Below is a small trained network, with its code and all its weights. Each question gives an input and a target symbol and asks what happens when units are switched off, that is, made to give their printed mean instead of their output.

import numpy as np


def w(rows, s, z=0):
    codes = np.array(rows[::2]) - 128.0
    scale = np.full(codes.shape[1], s)
    scale[-1] = z or s
    return codes * scale


def norm(h):
    return h / np.sqrt((h * h).mean(-1, keepdims=True) + 1e-5)


def f(y):
    return np.maximum(y, 0)


def softmax(a):
    e = np.exp(a - a.max(-1, keepdims=True))
    return e / e.sum(-1, keepdims=True)


def log_softmax(a):
    a = a - a.max(-1, keepdims=True)
    return a - np.log(np.exp(a).sum(-1, keepdims=True))


def net(x, mask):
    ids = ['γδεζθστφ'.index(c) for c in x.split()]
    T = len(ids)
    res = E[ids] + P[:T]
    q, k, v = (norm(res) @ M[0].T for M in (Q, K, V))
    z = softmax(np.where(np.tri(T) > 0, q @ k.T / 4**0.5, -1e9)) @ v
    res = res + np.where(mask[0], z, O[0][:, -1]) @ O[0][:, :-1]
    y = f(norm(res) @ A[0][:, :-1].T + A[0][:, -1])
    res = res + np.where(mask[1:17], y, B[0][:, -1]) @ B[0][:, :-1]
    return log_softmax(norm(res)[-1] @ U[:, :-1].T + U[:, -1])


Q, K, V, O, A, B = {}, {}, {}, {}, {}, {}
E = w([
[103,162,146,71],'γ',
[223,44,71,143],'δ',
[248,166,36,157],'ε',
[58,177,164,76],'ζ',
[79,37,119,110],'θ',
[106,58,94,124],'σ',
[20,145,201,78],'τ',
[164,28,130,113],'φ',
],0.011)
P = w([
[154,114,68,97],'0',
[102,196,135,150],'1',
[116,75,133,38],'2',
[10,20,42,122],'3',
[121,168,168,173],'4',
[173,120,194,33],'5',
[68,58,95,168],'6',
[122,161,184,202],'7',
[179,125,216,51],'8',
[69,70,95,172],'9',
[133,176,194,255],'10',
[184,131,214,31],'11',
[89,83,121,186],'12',
[125,161,181,175],'13',
],0.0083)
Q[0] = w([
[110,154,159,189],'h1',
[84,158,39,252],'h1',
[61,193,24,206],'h1',
[73,116,150,211],'h1',
],0.012)
K[0] = w([
[139,117,160,11],'h1',
[117,100,74,10],'h1',
[125,154,44,59],'h1',
[114,17,55,40],'h1',
],0.012)
V[0] = w([
[165,159,1,132],'h1',
[249,113,189,134],'h1',
[76,198,65,155],'h1',
[207,45,43,111],'h1',
],0.0076)
O[0] = w([
[184,91,254,216,97],'h1',
[183,110,160,63,151],'h1',
[118,152,209,188,31],'h1',
[172,135,224,97,254],'h1',
],0.0067,0.006)
A[0] = w([
[226,93,71,192,137],'n1',
[220,210,103,199,137],'n2',
[197,130,76,67,60],'n3',
[226,92,129,154,97],'n4',
[81,157,198,170,30],'n5',
[90,188,185,15,42],'n6',
[121,241,157,158,252],'n7',
[55,186,144,70,39],'n8',
[63,202,129,79,66],'n9',
[101,216,158,72,204],'n10',
[70,114,50,197,254],'n11',
[40,97,210,52,19],'n12',
[180,76,254,132,215],'n13',
[131,162,70,2,182],'n14',
[191,241,89,65,111],'n15',
[122,118,186,56,5],'n16',
],0.0087,0.0027)
B[0] = w([
[27,14,151,71,187],'n1',
[201,32,132,94,150],'n2',
[22,149,192,146,191],'n3',
[10,111,117,151,195],'n4',
[141,147,190,95,140],'n5',
[95,126,205,165,178],'n6',
[143,253,50,163,149],'n7',
[96,51,78,131,153],'n8',
[70,53,38,82,151],'n9',
[115,91,116,37,162],'n10',
[141,216,127,110,170],'n11',
[204,96,159,174,195],'n12',
[115,216,88,140,254],'n13',
[130,147,107,208,229],'n14',
[146,76,112,195,160],'n15',
[160,137,82,166,173],'n16',
],0.0068,0.0075)
U = w([
[137,192,84,159,252],'γ',
[154,152,197,72,222],'δ',
[173,126,183,177,133],'ε',
[148,185,37,104,113],'ζ',
[184,111,58,145,186],'θ',
[69,111,167,247,30],'σ',
[123,194,36,76,76],'τ',
[164,58,136,1,111],'φ',
],0.0092,0.0029)

Each question gives the input, a string of symbols that net reads in full, and the target symbol t.
The units are the heads (4 rows each of Q, K, V and O) and the neurons (one row each of A and B). Each row of codes is followed by its name. A weight is (code - 128) times the scale printed after its matrix; where a second scale follows, it is the last column's (O, A, B and U).
mask holds one flag per unit, heads first, then neurons. A switched-off unit (its flag False) gives its mean, the last column of its rows in O or B, instead of its output. The means were averaged over made-up inputs and are rounded, as every weight is.
A unit's drop is (log p(t) with every unit on - log p(t) with that unit switched off) / (log p(t) with every unit on - log p(t) with every unit switched off).
The circuit of an input: a set's keep is (log p(t) with only the set's units on - log p(t) with every unit switched off) / (log p(t) with every unit on - log p(t) with every unit switched off). Starting from the 12 units with the biggest drops (on a tie, the unit counted first), units are removed one at a time, each time the one whose removal leaves the highest keep (on an exact tie, the one counted first), for as long as the keep stays at least 0.8.
circuit, biggest first: the units of the circuit, biggest drop first
most important unit: the unit with the biggest drop
top k neurons: the k neurons with the biggest drops, biggest first
drop of u: that unit's drop, to one decimal
input ζ γ φ τ γ φ σ δ φ ε σ δ δ θ, target ε: circuit, biggest first	(n12; n4; n1)
input φ γ φ ζ φ φ τ, target φ: circuit, biggest first	(n10; n3; h1)
input φ φ σ ε, target φ: circuit, biggest first	(n1; h1; n2)
input σ ζ φ σ θ τ ε φ τ φ φ φ σ σ, target γ: most important unit	n13
input ε φ φ γ φ θ φ σ, target γ: top 2 neurons	(n11; n1)
input φ θ θ ζ θ φ φ θ θ τ, target φ: top 3 neurons	(n10; n13; n9)
input φ δ φ σ σ σ ε θ θ φ δ φ θ, target φ: top 2 neurons	(n14; n4)
input φ φ φ γ γ φ φ θ φ σ φ φ ε, target φ: circuit, biggest first	(n1; n2)
input φ σ σ φ ζ γ φ θ θ σ, target φ: top 2 neurons	(n14; n13)
input ζ γ δ δ ζ γ φ σ θ, target σ: top 4 neurons	(n14; n6; n2; n1)
input φ τ φ φ σ τ γ ε σ ζ φ φ θ, target φ: top 3 neurons	(n14; n13; n4)
input φ γ θ φ σ θ θ θ, target ε: top 2 neurons	(n12; n4)
input φ ε θ ε θ φ φ φ θ θ σ φ, target σ: top 2 neurons	(n14; n3)
input φ φ σ σ φ γ φ θ δ φ τ ζ, target τ: circuit, biggest first	(h1)
input θ δ θ, target δ: top 2 neurons	(n13; n14)
input σ δ σ, target δ: drop of n14	0.2
input φ φ δ φ δ φ φ φ ζ, target φ: drop of n3	-0.1
input δ δ γ φ δ ε, target δ: drop of n15	-0.1
input θ φ γ σ τ φ, target τ: drop of h1	1.2
input φ θ φ σ δ σ δ δ, target φ: most important unit	n1
